Below is a small trained network, with its code and all its weights. Each question gives an input and a class and asks what happens when units are switched off, that is, made to give their printed mean instead of their output.

import numpy as np


def w(rows, s, z=0):
    codes = np.array(rows[::2]) - 128.0
    scale = np.full(codes.shape[1], s)
    scale[-1] = z or s
    return codes * scale


def f(y):
    return y / 2 * (1 + np.tanh(0.7978845608 * (y + 0.044715 * y**3)))


def log_softmax(a):
    a = a - a.max(-1, keepdims=True)
    return a - np.log(np.exp(a).sum(-1, keepdims=True))


def net(x, mask):
    res = np.array(x, float).reshape(1, 7) / 4 @ E
    y = f(res @ A[0][:, :-1].T + A[0][:, -1])
    res = res + np.where(mask, y, B[0][:, -1]) @ B[0][:, :-1]
    return log_softmax(res[-1] @ U[:, :-1].T + U[:, -1])


A, B = {}, {}
E = w([
[233,87,111,201],'x0',
[72,45,69,180],'x1',
[128,127,128,129],'x2',
[140,193,41,168],'x3',
[129,127,127,126],'x4',
[128,129,128,127],'x5',
[99,191,155,254],'x6',
],0.0062)
A[0] = w([
[77,158,141,76,115],'neuron 1',
[115,125,2,138,154],'neuron 2',
[94,82,254,167,141],'neuron 3',
[62,29,50,155,98],'neuron 4',
[160,81,71,46,70],'neuron 5',
[99,179,157,201,101],'neuron 6',
[139,157,84,117,255],'neuron 7',
[197,108,113,167,81],'neuron 8',
[43,178,141,97,57],'neuron 9',
[127,109,78,81,71],'neuron 10',
[211,130,125,148,87],'neuron 11',
[173,104,36,31,58],'neuron 12',
[146,132,120,117,224],'neuron 13',
[164,120,101,75,71],'neuron 14',
[48,142,116,100,84],'neuron 15',
[141,155,97,117,242],'neuron 16',
[101,171,190,212,65],'neuron 17',
[87,84,123,177,48],'neuron 18',
[162,108,116,186,115],'neuron 19',
[133,97,167,111,63],'neuron 20',
[137,92,200,119,113],'neuron 21',
[70,27,124,156,155],'neuron 22',
[29,168,122,90,111],'neuron 23',
[211,93,122,166,81],'neuron 24',
[24,178,99,77,130],'neuron 25',
[197,125,218,81,81],'neuron 26',
[106,200,15,124,117],'neuron 27',
[178,157,150,54,123],'neuron 28',
[124,31,202,73,111],'neuron 29',
[186,109,153,131,64],'neuron 30',
[169,216,20,94,103],'neuron 31',
[85,164,204,219,76],'neuron 32',
[204,227,192,81,108],'neuron 33',
[223,77,114,162,126],'neuron 34',
],0.0089,0.0066)
B[0] = w([
[151,114,135,156,146],'neuron 1',
[116,168,157,119,202],'neuron 2',
[132,172,182,38,193],'neuron 3',
[123,196,82,221,199],'neuron 4',
[107,90,63,100,158],'neuron 5',
[110,110,96,80,171],'neuron 6',
[62,84,183,110,253],'neuron 7',
[194,131,130,111,151],'neuron 8',
[203,135,113,146,138],'neuron 9',
[132,132,87,116,122],'neuron 10',
[168,136,122,152,147],'neuron 11',
[110,98,65,82,159],'neuron 12',
[82,78,161,136,216],'neuron 13',
[126,129,83,138,123],'neuron 14',
[182,131,110,155,137],'neuron 15',
[68,90,175,116,235],'neuron 16',
[107,109,62,95,161],'neuron 17',
[145,164,86,159,123],'neuron 18',
[167,121,141,111,166],'neuron 19',
[150,155,113,107,114],'neuron 20',
[143,155,146,98,147],'neuron 21',
[98,172,138,174,215],'neuron 22',
[222,97,136,151,166],'neuron 23',
[201,112,130,128,162],'neuron 24',
[207,85,149,140,184],'neuron 25',
[124,153,129,139,158],'neuron 26',
[160,179,160,47,173],'neuron 27',
[100,115,113,176,158],'neuron 28',
[129,169,153,48,200],'neuron 29',
[173,147,109,139,121],'neuron 30',
[161,217,154,59,162],'neuron 31',
[93,81,69,70,173],'neuron 32',
[102,208,56,251,178],'neuron 33',
[203,89,162,117,205],'neuron 34',
],0.026,0.0053)
U = w([
[114,98,1,35,131],'0',
[247,93,166,141,100],'1',
[96,128,188,118,222],'2',
[94,129,186,120,207],'3',
[93,131,191,122,190],'4',
[107,212,126,171,108],'5',
[120,203,193,50,2],'6',
[116,91,135,142,10],'7',
],0.008,0.0099)

Each question gives the input, the list of numbers given to net, and the class t.
The units are the neurons (one row each of A and B). Each row of codes is followed by its name. A weight is (code - 128) times the scale printed after its matrix; where a second scale follows, it is the last column's (A, B and U).
mask holds one flag per neuron, in row order. A switched-off neuron (its flag False) gives its mean, the last column of its row in B, instead of its output. The means were averaged over made-up inputs and are rounded, as every weight is.
A unit's drop is (log p(t) with every unit on - log p(t) with that unit switched off) / (log p(t) with every unit on - log p(t) with every unit switched off).
The circuit of an input: a set's keep is (log p(t) with only the set's units on - log p(t) with every unit switched off) / (log p(t) with every unit on - log p(t) with every unit switched off). Starting from the 12 units with the biggest drops (on a tie, the unit counted first), units are removed one at a time, each time the one whose removal leaves the highest keep (on an exact tie, the one counted first), for as long as the keep stays at least 0.8.
units of the circuit, in order: the units of the circuit, biggest drop first
most important unit: the unit with the biggest drop
k most important neurons: the k neurons with the biggest drops, biggest first
drop when u is switched off: that unit's drop, to one decimal
input [4,7,5,-6,5,6,3], class 5: units of the circuit, in order	(neuron 4; neuron 22)
input [-1,-3,-1,-8,0,-5,7], class 6: most important unit	neuron 3
input [-7,-8,-1,-3,7,6,6], class 5: 2 most important neurons	(neuron 33; neuron 34)
input [4,2,-3,-2,0,-3,7], class 0: 2 most important neurons	(neuron 32; neuron 17)
input [5,3,-3,7,-2,-8,-8], class 0: 2 most important neurons	(neuron 12; neuron 5)
input [-2,2,2,-8,-1,0,-5], class 6: 2 most important neurons	(neuron 29; neuron 3)
input [-7,8,7,2,5,0,-4], class 5: 2 most important neurons	(neuron 4; neuron 22)
input [-8,5,-4,-6,-5,-3,2], class 1: units of the circuit, in order	(neuron 23; neuron 25)
input [-3,1,-7,-8,0,3,-8], class 0: 2 most important neurons	(neuron 5; neuron 12)
input [4,0,0,-5,-2,-7,8], class 0: units of the circuit, in order	(neuron 32; neuron 17)
input [5,6,5,8,-7,-1,-3], class 6: units of the circuit, in order	(neuron 27; neuron 31)
input [8,-2,6,5,-5,-1,7], class 1: 3 most important neurons	(neuron 34; neuron 24; neuron 8)
input [-3,0,-3,4,-6,5,-6], class 0: 2 most important neurons	(neuron 12; neuron 5)
input [2,-7,4,3,1,-6,-6], class 5: units of the circuit, in order	(neuron 33)
input [-2,7,-6,-7,-1,5,6], class 5: units of the circuit, in order	(neuron 4; neuron 22)
input [-1,7,8,-2,-8,7,8], class 0: 2 most important neurons	(neuron 32; neuron 17)
input [7,8,1,-1,5,-8,-8], class 0: 2 most important neurons	(neuron 5; neuron 12)
input [-8,3,-3,1,-8,-5,-7], class 1: 2 most important neurons	(neuron 25; neuron 23)
input [-4,-2,-8,-8,2,5,8], class 0: 2 most important neurons	(neuron 32; neuron 17)
input [2,-7,-7,-8,-3,0,1], class 6: 2 most important neurons	(neuron 3; neuron 29)
input [-1,-3,-1,-8,-1,-6,7], class 6: most important unit	neuron 3
input [1,-8,6,2,6,2,-1], class 5: drop when neuron 13 is switched off	0.0
input [8,6,-6,-3,2,-7,8], class 0: drop when neuron 8 is switched off	-0.1
input [2,-8,7,1,-3,-2,-7], class 5: drop when neuron 17 is switched off	0.1
